Here is a tiny trained network, its code and every weight. The questions are about switching its units off for an input and a class, where a switched-off unit gives its printed mean instead of its output.

import numpy as np


def w(rows, s, z=0):
    codes = np.array(rows[::2]) - 128.0
    scale = np.full(codes.shape[1], s)
    scale[-1] = z or s
    return codes * scale


def norm(h):
    return h / np.sqrt((h * h).mean(-1, keepdims=True) + 1e-5)


def f(y):
    return np.maximum(y, 0)


def log_softmax(a):
    a = a - a.max(-1, keepdims=True)
    return a - np.log(np.exp(a).sum(-1, keepdims=True))


def net(x, mask):
    res = np.array(x, float).reshape(1, 2) / 4 @ E
    u = 0
    for l in range(3):
        y = f(norm(res) @ A[l][:, :-1].T + A[l][:, -1])
        res = res + np.where(mask[u : u + 6], y, B[l][:, -1]) @ B[l][:, :-1]
        u += 6
    return log_softmax(norm(res)[-1] @ U[:, :-1].T + U[:, -1])


A, B = {}, {}
E = w([
[144,156,158,157,154,48,172,202,134,84,214,127],'x0',
[159,47,175,63,253,175,69,207,128,212,55,142],'x1',
],0.0066)
A[0] = w([
[110,66,185,56,211,139,101,166,126,222,116,145,2],'0.n1',
[120,58,135,100,60,161,105,76,96,130,105,129,84],'0.n2',
[86,161,99,146,45,148,116,100,106,83,163,127,2],'0.n3',
[135,101,147,88,148,96,150,173,54,191,99,178,56],'0.n4',
[74,224,110,195,29,131,197,96,121,2,207,140,126],'0.n5',
[181,160,144,145,166,41,208,145,107,94,163,138,72],'0.n6',
],0.0061,0.0043)
B[0] = w([
[166,69,54,29,147,238,192,118,109,88,58,75,184],'0.n1',
[84,163,168,193,85,79,106,19,157,123,123,175,156],'0.n2',
[142,225,31,121,123,65,129,108,133,111,97,13,167],'0.n3',
[112,144,46,143,109,123,161,121,184,128,120,70,154],'0.n4',
[70,95,120,92,95,50,182,88,187,2,118,67,249],'0.n5',
[100,167,175,197,141,175,67,160,149,117,152,119,173],'0.n6',
],0.0069,0.015)
A[1] = w([
[212,180,179,194,144,121,75,195,32,248,192,192,16],'1.n1',
[148,143,53,78,123,182,95,87,72,220,48,176,141],'1.n2',
[81,119,225,148,81,71,128,124,141,64,164,152,73],'1.n3',
[175,33,87,2,127,135,147,96,77,164,75,112,3],'1.n4',
[118,153,148,146,126,120,163,193,121,101,164,95,74],'1.n5',
[106,167,189,166,110,99,83,127,144,113,193,155,23],'1.n6',
],0.0083,0.0047)
B[1] = w([
[88,210,98,163,2,89,99,94,79,154,127,179,132],'1.n1',
[182,32,104,120,206,158,132,222,90,174,74,153,242],'1.n2',
[186,72,115,83,176,206,111,204,144,145,130,101,239],'1.n3',
[239,59,73,51,239,135,217,233,56,120,123,219,255],'1.n4',
[120,125,163,162,135,129,67,112,115,116,164,115,178],'1.n5',
[152,140,142,147,156,130,129,105,64,152,74,164,153],'1.n6',
],0.0095,0.0083)
A[2] = w([
[79,176,53,85,5,144,120,42,171,135,104,87,36],'2.n1',
[80,183,143,82,2,29,247,93,159,109,193,72,4],'2.n2',
[109,150,82,104,31,16,250,101,192,68,180,137,30],'2.n3',
[126,77,146,123,50,107,101,38,132,214,32,210,13],'2.n4',
[77,225,221,146,118,53,140,33,102,184,152,158,48],'2.n5',
[107,145,57,68,57,39,140,56,180,81,119,100,50],'2.n6',
],0.0078,0.0033)
B[2] = w([
[167,121,156,142,234,139,23,225,61,163,168,141,201],'2.n1',
[116,147,5,10,105,45,252,85,4,2,129,65,239],'2.n2',
[125,72,42,14,42,115,234,62,108,175,97,177,246],'2.n3',
[65,163,191,209,48,164,159,72,210,166,131,174,142],'2.n4',
[76,169,90,35,77,145,104,29,98,188,148,170,131],'2.n5',
[148,253,100,112,111,21,142,135,22,83,188,105,241],'2.n6',
],0.0085,0.012)
U = w([
[233,21,27,23,213,212,222,211,76,212,34,194,161],'0',
[60,245,164,208,66,123,57,67,46,198,176,187,157],'1',
[139,84,159,98,91,30,158,53,216,240,72,58,2],'2',
[123,71,132,106,104,9,133,63,233,240,96,85,2],'3',
[130,96,191,177,216,206,72,218,156,51,215,24,123],'4',
[53,72,149,202,11,223,233,22,227,229,43,223,168],'5',
[102,161,15,44,39,44,237,59,42,29,192,49,193],'6',
],0.011,0.0088)

Each question gives the input, the list of numbers given to net, and the class t.
The units are the neurons (one row each of A and B). Each row of codes is followed by its name. A weight is (code - 128) times the scale printed after its matrix; where a second scale follows, it is the last column's (A, B and U).
mask holds one flag per neuron, layer by layer. A switched-off neuron (its flag False) gives its mean, the last column of its row in B, instead of its output. The means were averaged over made-up inputs and are rounded, as every weight is.
A unit's drop is (log p(t) with every unit on - log p(t) with that unit switched off) / (log p(t) with every unit on - log p(t) with every unit switched off).
The circuit of an input: a set's keep is (log p(t) with only the set's units on - log p(t) with every unit switched off) / (log p(t) with every unit on - log p(t) with every unit switched off). Starting from the 12 units with the biggest drops (on a tie, the unit counted first), units are removed one at a time, each time the one whose removal leaves the highest keep (on an exact tie, the one counted first), for as long as the keep stays at least 0.8.
circuit, biggest first: the units of the circuit, biggest drop first
most important unit: the unit with the biggest drop
k most important neurons: the k neurons with the biggest drops, biggest first
top k neurons in layer l: the k neurons of layer l with the biggest drops, biggest first
drop of u: that unit's drop, to one decimal
input [6,-2], class 4: 2 most important neurons => 1.n3, 0.n6
input [5,1], class 4: 3 most important neurons => 2.n3, 1.n3, 1.n4
input [6,3], class 4: circuit, biggest first => 2.n3, 2.n2, 1.n4
input [6,2], class 1: most important unit => 0.n5
input [5,3], class 4: 4 most important neurons => 0.n5, 2.n3, 0.n6, 2.n2
input [4,2], class 4: 3 most important neurons => 2.n3, 2.n2, 0.n6
input [-8,0], class 5: 2 most important neurons => 0.n2, 0.n5
input [-2,0], class 5: 3 most important neurons => 0.n5, 0.n2, 1.n4
input [6,-1], class 4: 2 most important neurons => 1.n3, 2.n2
input [4,-1], class 4: 3 most important neurons => 1.n3, 0.n6, 2.n2
input [-7,-2], class 5: 4 most important neurons => 0.n5, 0.n2, 2.n4, 1.n2
input [2,1], class 4: top 3 neurons in layer 2 => 2.n3, 2.n2, 2.n6
input [1,0], class 4: 2 most important neurons => 2.n3, 1.n4
input [-4,0], class 5: top 3 neurons in layer 0 => 0.n5, 0.n2, 0.n1
input [-8,-1], class 5: top 3 neurons in layer 0 => 0.n5, 0.n2, 0.n1
input [7,4], class 4: drop of 0.n6 => 0.4
input [7,1], class 4: drop of 2.n3 => 0.1
input [6,1], class 4: drop of 2.n3 => 0.2
